Below is a small trained network, with its code and all its weights. Each question gives an input and a class and asks what happens when units are switched off, that is, made to give their printed mean instead of their output.

import numpy as np


def w(rows, s, z=0):
    codes = np.array(rows[::2]) - 128.0
    scale = np.full(codes.shape[1], s)
    scale[-1] = z or s
    return codes * scale


def f(y):
    return np.maximum(y, 0)


def log_softmax(a):
    a = a - a.max(-1, keepdims=True)
    return a - np.log(np.exp(a).sum(-1, keepdims=True))


def net(x, mask):
    res = np.array(x, float).reshape(1, 7) / 4 @ E
    y = f(res @ A[0][:, :-1].T + A[0][:, -1])
    res = res + np.where(mask, y, B[0][:, -1]) @ B[0][:, :-1]
    return log_softmax(res[-1] @ U[:, :-1].T + U[:, -1])


A, B = {}, {}
E = w([
[128,128,130,126,127],'x0',
[166,129,32,86,39],'x1',
[130,130,127,133,127],'x2',
[3,179,103,112,108],'x3',
[163,221,98,51,202],'x4',
[120,96,185,37,107],'x5',
[91,35,45,100,208],'x6',
],0.0041)
A[0] = w([
[214,81,142,150,156,88],'n1',
[77,148,124,125,112,104],'n2',
[145,173,162,132,85,80],'n3',
[133,157,83,201,150,253],'n4',
[117,91,148,169,98,150],'n5',
[140,167,147,154,103,94],'n6',
[143,164,166,136,100,92],'n7',
[139,129,103,116,100,92],'n8',
[101,139,124,125,123,93],'n9',
[101,57,152,184,73,81],'n10',
[156,189,113,88,176,79],'n11',
[83,129,253,178,249,89],'n12',
[89,36,55,110,207,63],'n13',
[117,76,137,155,97,86],'n14',
[112,78,86,121,165,46],'n15',
[153,208,194,155,52,92],'n16',
[51,157,127,126,108,95],'n17',
[173,125,37,90,28,83],'n18',
[1,159,100,119,116,93],'n19',
[145,171,159,139,93,75],'n20',
[123,100,149,80,113,114],'n21',
[112,49,151,182,74,89],'n22',
[232,73,145,141,154,76],'n23',
[110,82,198,26,100,230],'n24',
[194,103,134,135,127,91],'n25',
[70,153,118,123,119,67],'n26',
[140,163,67,210,146,186],'n27',
[176,205,117,78,198,88],'n28',
],0.0088,0.0038)
B[0] = w([
[192,185,162,167,106,170],'n1',
[165,160,144,146,118,151],'n2',
[139,101,100,162,180,157],'n3',
[124,58,240,73,122,228],'n4',
[140,148,126,54,154,182],'n5',
[127,103,115,150,170,150],'n6',
[143,106,104,155,168,154],'n7',
[124,120,100,128,99,140],'n8',
[137,149,133,149,122,134],'n9',
[87,198,103,71,166,183],'n10',
[90,191,112,82,155,169],'n11',
[134,69,21,102,5,222],'n12',
[163,82,70,191,235,203],'n13',
[93,177,111,108,152,156],'n14',
[134,108,94,175,188,151],'n15',
[171,73,79,160,222,199],'n16',
[177,179,148,160,112,163],'n17',
[98,89,38,128,18,197],'n18',
[207,207,157,182,94,193],'n19',
[130,107,101,163,177,152],'n20',
[58,127,148,180,123,155],'n21',
[87,203,102,74,163,187],'n22',
[188,204,162,186,100,174],'n23',
[86,58,251,124,130,254],'n24',
[156,173,136,167,99,153],'n25',
[150,177,140,175,113,144],'n26',
[47,90,195,160,109,197],'n27',
[92,207,115,51,161,191],'n28',
],0.026,0.0046)
U = w([
[174,76,37,195,254,81],'0',
[234,238,167,196,82,79],'1',
[52,236,84,20,177,90],'2',
[123,80,15,112,7,100],'3',
[131,95,181,104,132,254],'4',
[114,100,170,113,123,239],'5',
[64,78,229,137,127,29],'6',
],0.0059,0.0044)

Each question gives the input, the list of numbers given to net, and the class t.
The units are the neurons (one row each of A and B). Each row of codes is followed by its name. A weight is (code - 128) times the scale printed after its matrix; where a second scale follows, it is the last column's (A, B and U).
mask holds one flag per neuron, in row order. A switched-off neuron (its flag False) gives its mean, the last column of its row in B, instead of its output. The means were averaged over made-up inputs and are rounded, as every weight is.
A unit's drop is (log p(t) with every unit on - log p(t) with that unit switched off) / (log p(t) with every unit on - log p(t) with every unit switched off).
The circuit of an input: a set's keep is (log p(t) with only the set's units on - log p(t) with every unit switched off) / (log p(t) with every unit on - log p(t) with every unit switched off). Starting from the 12 units with the biggest drops (on a tie, the unit counted first), units are removed one at a time, each time the one whose removal leaves the highest keep (on an exact tie, the one counted first), for as long as the keep stays at least 0.8.
units of the circuit, in order: the units of the circuit, biggest drop first
k most important neurons: the k neurons with the biggest drops, biggest first
drop of u: that unit's drop, to one decimal
input [3,-6,-3,-4,-3,5,8], class 0: units of the circuit, in order => [n13]
input [3,8,-1,1,2,-1,-8], class 0: 3 most important neurons => [n16; n12; n3]
input [-4,6,-6,1,3,7,-4], class 6: 3 most important neurons => [n24; n12; n21]
input [-4,2,5,-7,-5,-5,3], class 1: 4 most important neurons => [n23; n1; n24; n25]
input [0,-2,-2,4,-7,-5,5], class 2: units of the circuit, in order => [n10; n22]
input [-1,4,4,-6,7,-5,-7], class 0: 2 most important neurons => [n16; n24]
input [7,-7,-6,2,4,7,6], class 3: 2 most important neurons => [n12; n4]
input [7,-2,-7,-3,-8,5,-2], class 2: 2 most important neurons => [n22; n10]
input [-2,-8,8,-7,-2,-8,-2], class 3: 3 most important neurons => [n12; n24; n19]
input [6,-1,6,-6,7,-3,4], class 2: 4 most important neurons => [n28; n11; n24; n19]
input [-2,4,-5,3,0,5,-5], class 0: 2 most important neurons => [n16; n4]
input [8,2,8,8,-5,-6,1], class 1: 3 most important neurons => [n19; n24; n17]
input [-7,8,2,-8,-2,-4,6], class 1: 2 most important neurons => [n23; n1]
input [5,8,0,8,-6,4,-8], class 0: units of the circuit, in order => [n16]
input [7,-6,2,-6,-7,-5,-3], class 2: units of the circuit, in order => [n22; n10]
input [4,7,-1,-4,1,-5,4], class 3: drop of n24 => 0.7
input [-3,-8,-7,-5,8,2,0], class 2: drop of n14 => -0.1
input [0,1,-2,0,6,8,6], class 6: drop of n10 => 0.2
